Each name stands for a flat space through zero: a line, a plane or more. A row that begins with a name and a colon came from that space; any other row is followed by the name of the space it lies nearest, among the names in its block.
z428_z404: [  4   3  -9 -15  10   1  18  -1   8 -13  -5   8  24   4   9   7   0  23
  -1  12 -15 -13]
z349_z558: [-12 -20  10 -17 -10  15  16 -24   9 -27  -5 -19 -14 -20 -12  25 -21  22
  26   6  -3  -3]
z683_z532: [  3 -21  16 -15 -18   2 -22  -4  -4  -3  15 -24   1 -28   6  29   8  10
  -8  11 -17  -7]
z349_z558: [ -1 -14   3  -3 -12 -32   7   0  34   6  -9  17   0   6   4  -3   1 -18
  20  -2   4 -13]
z656_z903: [-26   4   2  -1   6  26 -13 -25  -7   5   7  -5 -23  18  17  12  30   7
   5  10  -3 -26]
z349_z558: [ -2 -16  13  14 -10  -1  -4   7  18   0  13   6 -24 -38   4   5 -23 -21
   3  -5  20   2]
z526_z329: [ 31  15  11   8   9  27  -1  36  -1 -15  13 -31 -12 -66 -15 -16 -52 -14
 -53   3  26   7]
z946_z307: [-10 -13   6 -11   6  42   0 -16  23 -20  14 -40 -28 -61  21  33 -26 -13
  16 -14   8 -14]
z683_z532: [-10   7  11 -29  -7 -14  -1   9  -6  15 -13  13  10  16 -11   3  -3  20
 -12   0 -13  12]
z526_z329: [ -1  14  -6   3  10  -5   3   6   5   4   1  17  11  14   7 -13  11  -2
  -5   5   0 -11]
z526_z329: [  1  19  15 -11  -1   4  -7  21 -31  -6  11  -9  18 -23 -34  -8 -23  12
 -13 -10  -3  47]
z683_z532: [ 10 -16 -48  10  21  15  16 -17   9  25 -34   5 -14  40  57  23  13  -4
  -3 -21  -5 -23]
z428_z404: [ 20 -35 -54  20  -6 -28  18 -38   0  25 -57  -6  -3  90  23   9  40 -14
  42 -29 -13  -2]
z683_z532: [ -9 -14   8   8  -9  -6 -10  -9  16   3  11   7 -14  -6  13   7  14 -12
  11   8   4 -21]
z656_z903: [-24  22   4  -2  10  11  12 -11   5  -3  -6  12 -16  22 -12 -19   1   2
  12   4  14  -9]
z526_z329: [ 18 -13 -32  37  11  24   2 -27   5  -5  -8 -38 -27  11  23  -1  16 -36
  20 -17  15 -19]
z349_z558: [-35  10   2  -5  20  31   8  -9  18  -3  13  22 -20 -21  28  14 -12   1
  11  -7  11 -15]
z428_z404: [  9   2 -24  18  12  -8   9   0 -12   3  -3  25  21  29  14  -5  18   9
   0   2  -9   2]
z428_z404: [ 17  -2 -17  10 -10 -36  12  -7  -8   6 -30   0  17  56 -26 -25  18  -7
  23  -9  -5  18]
z349_z558: [  1   2  34 -12 -21 -52  15  41  37  -8   6  32  19 -48 -43 -27 -56 -24
  16 -13  21  39]
z428_z404: [  4   9  12 -19   0  -1  10  15  17 -10  -3  -9   4 -27 -15  -7 -30  -3
  -8  -2   7   3]
z683_z532: [ -5  12   1   8 -10 -34  -3  10 -15  34 -24  39  -4  63 -20 -31  18   2
 -14   5   6  11]
z656_z903: [-14   6  19 -44  -7  27   2  -7 -19 -11 -14 -43 -11 -19 -32  19 -32  27
  -2 -11  -8  27]
z349_z558: [-11   1  27 -18 -15  -6   3  -7  19 -21   4 -18  -5 -19 -31  -7 -11  -4
  22   9   6  -5]
z428_z404: [ 14  -1   1 -11 -13 -35  -9  20 -18  12  -6  -5  35   4 -22  -5  -3  -7
   8 -27 -16  51]
z946_z307: [ -7 -18  21  33 -24  -7 -24  -3  19  15  11 -15 -57 -28 -10 -13 -11 -64
  20 -22  42   8]
z526_z329: [-11   1  26 -34 -26 -42  11   7   4  -5 -17   7  20   8 -53 -12 -19  13
  26  -5  -8  36]
z526_z329: [  2  15  30   0  -2  37 -20  -1  -1 -26  30 -40 -24 -41 -16  -9   0   4
 -34  42  13 -39]
z428_z404: [-25  17   3   2  12  28  15  -6 -12  -2  -9  11 -29   4 -15  -8 -27  10
   3 -10  21  17]
z683_z532: [ -1 -16  -2   9  -5   8 -27  -3  -4  22  11  -9 -18 -11  31  21  16 -18
 -10 -11  -2  -6]
z349_z558: [ -1  10  -9 -10   2   0   9 -10 -10   4 -26 -14  -2  36 -18 -11   5   5
   7  -8  -3   8]
z946_z307: [ -8  41 -10 -32  19  -3  -2  12 -25  22 -17  16  35  57  -1 -15  27  29
 -28   2 -26   3]
z526_z329: [  1   5  19   8  -9 -10  -7  12   7 -13  20  -8   2 -35 -25 -17 -16 -25
  14  -7  15  19]
z946_z307: [-23   4 -12   3  19  31  19 -26  13 -17   1  -2 -15  -4  15  10  -5  -3
  36 -13   8 -10]
z428_z404: [ -6  -1  10  21   5  36 -11  -9  -9 -13  26  -5 -30 -22  10   5   5  10
 -23  31  13 -30]
z349_z558: [-35 -42  32  18 -16 -17   6   9  81  -5  40  60 -40 -98  37  27 -54 -47
  44 -14  41 -12]
z683_z532: [  8  -2  15 -21 -22 -30  -5   7 -14   2 -12  -3  20  22 -33  -6   9  24
 -12  18 -18  10]
z656_z903: [ 19   5  -6  -3   3  14 -14   5 -20   6  -2 -29   3   3   4   3  10   5
 -33   4 -10  -4]
z683_z532: [ 15  -6 -31  21  11   1   5   2  -4  25 -22   8 -10  28  26  -1   4 -15
 -11 -21   7   3]
z683_z532: [ 18  -6  -1   6 -12  -4 -13  -7 -26  -3  -1 -24   7  20 -14  -2  25  13
 -12  18 -14  -2]
z349_z558: [ -6 -27  -6  31  -2  13  -9  -9  17  16   6   8 -47 -19  35  17  -7 -30
   4 -13  25 -13]
z656_z903: [ -9 -17 -24  15  17  37  11 -39  -3 -25  12 -10  -3  -1  37  33  21  18
  30   7 -13 -26]
z349_z558: [  9  -9   4  11 -19 -28 -11  -2  -8   3   0  -9   9  13 -21 -11  15 -15
  19  -6  -3  19]
z656_z903: [ -8  -6  19   5 -16 -11 -28   7  -2  20  15  10 -15  -6   4   1  14 -11
 -15   8   4  -5]
z526_z329: [  6   1   8 -15  -7  12   4  -1 -16 -15 -10 -43  -3 -21 -35   2 -30   3
   8 -18   1  35]
z946_z307: [ -9 -18 -14  -1  -5  10  -4 -27 -22  15 -20  -7 -18  39  13  24  21  19
   7  -4 -13   0]
z683_z532: [ 11  -8 -15  25   2  -6   4 -22  22 -16   5 -18   2  12   9 -13  30 -31
  36   3   5 -29]
z946_z307: [  0  -1  -3  -9   3  19  -4  -4 -15   1  -3 -18  -6  -5   4  15  -5  11
 -10  -6  -6   7]
z428_z404: [  7   7  21 -48 -27 -40  10  11  -9  -8 -30 -33  33   9 -71 -15 -26   9
  24 -23 -16  58]
z946_z307: [  1 -10   0   8  -3 -19  -1   0   9  -9  19  25  25  -4  13   5  19   6
  12  16 -12 -12]
z656_z903: [ 25  20  13 -43  -7 -25   0  31  -3   4 -18  -4  39  17 -24 -16   1  34
 -57  34 -24 -15]
z349_z558: [-9 16 -7 -3 13  3  3  4 -5  7  0 16 11 14  7 -6  5  3  0 -8 -3  6]
z656_z903: [ 14 -13 -12  28   3  21 -18  -4 -22   5  13 -20 -14 -13  19  12  10 -12
 -12  -7   3   4]
z946_z307: [ -9   0   6  -1  -7   3 -12 -11  -8   6   0 -11 -12  13  -5   1  16  -2
   4   2  -1  -3]
z946_z307: [ 16   6  12   8 -10 -18 -16  29 -10  13   7   2   4 -12 -18 -19  -9 -15
 -27  -2   9  20]
z946_z307: [  7 -32 -27  41   3 -17   7   8  10  23   1  47  -8  -8  43  17 -13 -24
  13 -31  13  21]
z526_z329: [  9 -20  -6   5 -19 -60  14  20   8  25 -25  51  19  27  -8  -6 -13  -2
  10 -16  -1  34]
z683_z532: [  5  10 -13  12  10   6  14 -12  -7 -14  -7  -3   5  26 -10 -17  11   7
   9  11   2  -9]
z656_z903: [  5  -1   9  -1 -10 -26  14  19   5   0  -8  24   9  -6 -25 -14 -30   2
   0  -4   9  27]
z428_z404: [  2  -6  -8  -6  -2 -18  -5   0  -2   7   0   7  24  13  12   9  20   3
   9  -5 -19   4]
z526_z329: [  6 -11 -14  19 -12 -31   1  -7 -18  14 -17  14   9  46 -14 -12  19  -4
  23 -12  -4  27]
z656_z903: [-11 -11   3  10  -5 -10  -8  -5  13   7  11  17  -6  -2  15   6  13 -13
  17  -1   3  -8]
z656_z903: [-12 -26  -9  36  -8  -6  12  -5 -22  12  -7  37 -25   3  -6   9 -29   0
  26 -30  20  55]
z428_z404: [-33  16  31 -15  -4  12 -14   3   7   4  16   4 -23 -25 -11  -3 -12  -9
   4  -4  14   3]
z526_z329: [  4   3  18  14  -7 -27 -13  42  -9   9  29  40  21 -41 -11 -12 -25 -10
 -17  -8   9  44]
z946_z307: [  3   0  17 -30  -4  -2 -11   8  24 -10  16 -18  16 -35  10  13   2   1
 -11  15 -14 -28]
[ -1  13  16 -38 -10 -24   6  -6   0 -30   3 -14  51  13 -36  -7  21  31
  21  26 -33  -5] | z349_z558
[ 14  -1  -2 -35  -9 -36  10  14   4   0 -21 -10  44   4 -19   2 -12   4
  15 -22 -24  33] | z428_z404
[ -4  11   9  12   5  16  -3  -2  -2 -11  15   1 -12  -7  -5 -13   5   2
 -12  22  11 -20] | z656_z903
[  2 -25 -16  13  -9   3  -7 -33  -9   4  -9 -19 -14  31  15  19  35   0
  21   1 -11 -15] | z349_z558
[ -9 -18 -15  -1   8  37  -6 -25 -14   1   2 -24 -17  -9  33  41   6   9
   9 -16 -11  -1] | z526_z329
[  3  13  29 -15 -22 -33 -25  34  -4  33  -6  10  -5   5 -28 -24  -6 -12
 -39   2   8  16] | z656_z903
[-17  -6  -2  31  -6 -27  -1   4   4  28  -4  53 -19  27   3 -17   3 -24
  18 -16  22  18] | z656_z903
[ -7   6   1 -21  15  44   2 -18  -4 -22  10 -23  -2 -11  19  24  11  38
 -21  33 -17 -43] | z349_z558
[-13 -26 -14 -13   6  -5  30 -18  58  -2 -17  27 -10  -3  45  29 -10  -2
  29  -3   0 -42] | z683_z532
[ 21  28 -14 -21  21   8   8  21 -27  -3  -7   1  44  17   0  -6   4  41
 -48  18 -26   1] | z349_z558
[-19  47  -5  -5  28   5  -3   8 -11   0  19  26  36  25   5 -25  32   5
   1   5 -11  -5] | z526_z329
[-16  -6  20  -3 -12 -30 -11  20   8  11  23  50  16 -19   6   6  -2   4
   1   5  -4  13] | z526_z329
[ -6  -9  20 -11 -18  -3 -22   0  -3   7   7 -24 -13 -20 -11   9  -2 -13
   4 -10   0  13] | z428_z404
[  8 -34 -11  47 -10 -16 -10  -9  24   9  15  17 -21 -10  33   5  16 -43
  24  -7  18 -16] | z526_z329
[ 30   8  -7 -18   4 -15  12  19   5  -9 -11  -8  38   4  -6  -9  -2  17
 -27  17 -17 -10] | z656_z903
[ -1   1   0  32  -5 -19  -3   2 -13   3   8  26   2  20 -15 -23  13  -9
  12   3  11  16] | z946_z307
[-27  -3  19   5   5  42 -20 -11  12   1  29  -3 -48 -40  29  21  -2  -7
 -14  14  17 -36] | z428_z404
[-33   8  11   7   5  22 -11 -11  -1  10  12  15 -33  -1  10   3   5  -6
   6  -2  15  -8] | z428_z404
[-38  17  38 -48  12  42  -9  10   7 -21  42   5   4 -74  14  36 -27  38
 -21  20 -13 -14] | z428_z404
[-17   6  20  -7   5  31  -1  -1   1 -21  24  -9 -13 -48  -5  10 -24   9
  -1   7   8   0] | z349_z558
[  1 -11 -33   2   8 -14  16 -19   3  12 -25  18  17  53  26  10  28   7
  25 -11 -18  -7] | z428_z404
[ 29   2   4  -2 -13 -12  -7  22 -43   6 -12 -13  17  10 -36 -10 -11  25
 -40   7 -10  38] | z683_z532
[  4  28  11 -19   7   5  12   4  -8 -34   9 -11  34   0 -33 -20   3  31
  -7  32 -13  -9] | z946_z307
[ 14   1 -26  -9  19   2  26  19  14   6 -23  -1  12 -19  15   7 -45 -16
   5 -49   5  34] | z526_z329
[  5  -4 -16  15  -2 -26  -6   4   0  23  -8  15   8  27  11  -8  18 -25
  14 -23   0  15] | z428_z404
[-10  30  14  -2  12  -1  11  17  15 -12  13  26   8 -10 -16 -30 -13   1
  -9  17  15 -10] | z428_z404
[  0 -15 -16  11   2  27  -1 -27  -2  10 -20 -24 -42  23  20  14  12  -5
  -2  -2   8 -25] | z349_z558
[ -7  -8  12 -30   0  24  -1  -1   5   2  -4  -1 -16 -15  20  32 -10  41
 -43  31 -12 -36] | z526_z329

Each name stands for a flat space through zero: a line, a plane or more. A row that begins with a name and a colon came from that space; any other row is followed by the name of the space it lies nearest, among the names in its block.
z93-z229: [-18  -3 -14  31  -9  13 -31  -1 -53   9  24  64 -22  -3  24 -37  12   8
  -8  19  -6  -5]
z670-z536: [ 13 -19 -31   2  -6 -13  14  68  22 -20  27 -25 -33 -37  16 -26  -2  15
  23 -19  12  -9]
z486-z205: [  6  26  13  54  28  13 -34   6   2 -11  36  36 -68 -27  31 -38  -4  19
   2  29  18 -40]
z93-z229: [  4  -9  -2 -10  -1 -11  22  17  13   0   0 -34   9   7 -15  11  -7 -10
  17 -16   2   3]
z93-z229: [  5  -1  11   1  -4 -15  19  22  -8   4   7 -16 -11   3  -8  -1 -17   2
   3 -10  -7   3]
z872-z756: [ 48  22  33 -11  -7 -27  11 -25   5  19   1  37 -17  13  56 -24   3  14
  -4  -9 -27  23]
z670-z536: [-23   8  -5   2  15  42 -47 -16 -16 -11   2  31  23 -14  -5   2   7  10
 -22  16   6 -26]
z486-z205: [  8  14  17   8  24   5   1   9  23  -3   2 -43 -12  -7 -14  21 -23   9
  15  -2  11 -16]
z872-z756: [ 14 -20 -25 -25 -34 -30  18  -9   6  -4  -5  22  16   3  25 -14  36  -8
  -6 -16 -19  36]
z670-z536: [ 45  15  62 -12 -18 -56  59  -9 -18  37   9  31 -12  58  28 -33 -18 -24
   4 -23 -38  26]
z93-z229: [ 24 -10  -9 -30  11 -10  24  61  61 -39  22 -40   7 -28   0 -14  -4  -3
  15 -34  15 -31]
z872-z756: [-14  -3  -3   2  -5   5  -9 -23 -15   3  -4  23  15  12  -6   0  13 -12
 -10   8  -4   3]
z872-z756: [ 16  19  31  15  18  -1  -4 -38  -7  23  14  29   3  41  19 -11   3 -21
  23   1  -8  -8]
z872-z756: [ 17   2   6 -15  -3   2  -1  -2  -2   1  10  55   8   8  38 -43  13  -9
  -4  -4  -4 -10]
z670-z536: [-12   3   6 -19 -14   3  -7 -30 -21   8 -30 -10  32   4 -22  41  -3  15
 -32   2 -22  30]
z486-z205: [-13  -3  -8  -1  10  -3   0   9  34 -34   4 -47  13 -19 -42  31   4  -4
  -9  -6   8 -17]
z486-z205: [ -4   4  18 -22   3  16  12 -21  -5  27 -46 -23  23  22 -16  31 -24  -4
  -1   6   6  17]
z670-z536: [  1 -16 -29 -21 -20 -16   3  -2  24 -28  -1   8  18 -17   4  -5  35  -5
 -17  -9  -6  11]
z486-z205: [  4  11  19   7  36  30  -1  33  11  10   5 -33 -12  -1  -5   1 -41   4
  34  -2  28 -36]
z670-z536: [ 14  14  12  29  14  -1  -4   1   3  12  11  -1 -42  -2  21 -11 -12  10
  21  10   9  -7]
z93-z229: [-12  12  12  24  -7 -18 -16 -63 -27  12   2   3  14  28 -21  39  19  -4
 -12   7 -33  28]
z486-z205: [-11 -26 -33  -6 -47 -24   5 -18 -38   3   2  68   9  11  23 -35  45 -15
 -22   3 -24  36]
z670-z536: [ -5 -25 -28  -8 -35 -26  17  16 -12 -11   7  29  -3  -6  10 -29  26  -9
 -16  -5 -11  19]
z93-z229: [ 13  19  27  -5   9  -4  -9  -3  -6  -2  15  -5  12  -1  -3  14 -12  19
 -13 -14 -24  -4]
z93-z229: [  4  20  12  16   9  10 -33 -49 -14  12   1  24   3   8  15  13  11  13
  -5  13 -14   7]
z872-z756: [ -1  -9   5 -22 -16  -4  35   6 -16  42 -56 -68   5  15 -23  50 -42  15
  13  -6  -1  51]
z670-z536: [ -5   3 -21  12  13  16 -32 -27  28 -26  11  36   0 -15  17 -18  39 -11
  -3  18  18 -25]
z93-z229: [  6  14  18  -1   5  -1 -12  -8 -10  -1  11   5   9   0  -1   9  -5  14
 -14  -6 -19  -2]
z93-z229: [-16 -17 -30  13  -9  -7  -7 -12   2 -14  14   9   9   3  -9  -2  35 -20
   7   2   1   1]
z486-z205: [ -8 -15  -9 -44 -22  14  -5 -12 -29   2  -9  65  60  17  15 -26  23 -16
 -27 -10 -17   6]
z872-z756: [ -4 -10  -6  -4 -12  -4  17  31 -14   8  -8 -18 -13  -7  -6   0 -19  10
   0  -4   2  11]
z486-z205: [ -6 -17 -26  -3 -19   3  -7  14 -24   1  11  39   2  -6  23 -30  17   1
  -2  -2  -5   6]
z93-z229: [-27 -26 -52   5  -9  18 -24   4   4 -28  13  45  11 -18   8 -33  46 -20
  -3  13  20 -19]
z670-z536: [ -1   7   9  -4 -19 -10  -6 -31 -26  12 -17  18   4   4   3  15   4  16
 -30   7 -25  32]
z670-z536: [  9  -6   5  19 -21 -34  36  10 -19  30  -9 -23 -44  14   3   2 -18   4
  16   1  -8  38]
z872-z756: [  2  15  15   9   7  -3 -11 -51   3   9  -8   0  12  20  -5  26  12  -6
   0   7 -10  11]
z486-z205: [ 12  -2  -4 -17   3  -2   1  19  13  -9  11 -25  18 -10   0  11  -3  11
   9 -24  -8  -2]
z486-z205: [-34 -18  -4 -25 -14  13  14 -21 -16   5 -36  19  46  29 -34   4   7 -40
 -22  12  10   4]
z872-z756: [ 16 -13  -6  -2   6  -3  19  49   8   0  33  11  -9   6  24 -47  -4 -18
  39 -21  12 -26]
z872-z756: [-26  20  10  17   3  11 -43 -85 -13  -8 -16  32  24   8 -23  36  31  -3
 -46  32 -16   7]
[-13  -3   3   2   6  15  -2  -2 -16  11  -2   8  12  17  -8  -4  -7 -15
   9   5   8 -10] | z872-z756
[  7   7  11 -12   4  -8  14 -27  30   1 -29 -34   9   8 -15  32  -2  -6
  -2   2   4  14] | z93-z229
[-20  -4  18  -8   4  22  -1  16 -43  10  14  41  29  26 -12 -28 -15 -23
  -8  -2  -2 -28] | z670-z536
[ -7   3 -15  32  10   8 -14  17   7  -6   4 -26 -46 -30  -1   7 -10  23
  10  17  20  -7] | z486-z205
[ -9 -14 -15  13 -10 -12   8  16 -12  -3  17   5 -10   2  -4 -14   8 -10
   8  -2  -1   1] | z93-z229
[  7  14  19  -1   3  12 -14  -1 -17  -1  11  63  -8  -3  30 -41  -1   5
 -24  10  -4 -19] | z872-z756
[  8  -3 -18  18   4 -19   3 -30  38  -7   4 -20 -10   7   3  13  32 -18
  29   2   7   9] | z93-z229
[ -8   7  -9   0   3  19 -28 -11   3 -12 -13   5  -4 -30   2  11   4  26
 -25  16   5  -1] | z486-z205
[-12  -7 -19 -10  -7   9 -15  -4   2 -15  -6   1  17 -17  -8  10  14   8
 -17   2  -1   3] | z670-z536
[ 16   5  16  -1   6 -14  14  16   2   8  14 -30  -1   9  -4  11 -18   5
  19 -21 -12   3] | z93-z229
[ -5  10   6  -6  18  27 -22 -14  10  -9  -4  19  18  -3   1  -3   3  -5
  -8   9  12 -25] | z872-z756
[-18  -4  -6  -5 -15  -9   9 -35   6   1 -43 -30   9   2 -34  44   6  -3
 -24  16   0  32] | z486-z205
[-12  -5  -8 -11  11  36  -4  22  -6  17 -28 -32   6  -8  -9  17 -31  13
  16   5  25  -3] | z486-z205
[ 14   5 -12 -13   2   6 -24  10  12 -17   7 -12   7 -35  15  13   5  38
 -10 -13 -12   3] | z486-z205
[ -4  20   7  18  30  33 -27   6  17  -5 -12 -32 -29 -33  -7  22 -28  32
  -1  21  26 -22] | z486-z205
[  4  13  18  13  -7 -10   4 -39 -12  21 -22  19 -21  16  10   3   0  -1
 -11  21  -5  23] | z486-z205
[-36 -12 -24   1  -9  28 -20  -8 -18  -9 -20  34   6 -13 -11 -10  12  -6
 -29  30  19  -7] | z486-z205
[ 24  -1  -3  -4 -22 -40  19 -11  13   3  -5 -21 -15  -4  14  15  12  15
  -1 -13 -24  42] | z872-z756
[ 11   9  10   4   6  -7 -10   6  -2  -9  27   2   3  -5   4  -1   0  11
  -2 -14 -17  -9] | z93-z229
[-17  -3  -8  -3  -3  17 -16 -23 -18   6 -13  18  22   8  -6   8  10  -5
  -9  10  -1   5] | z93-z229
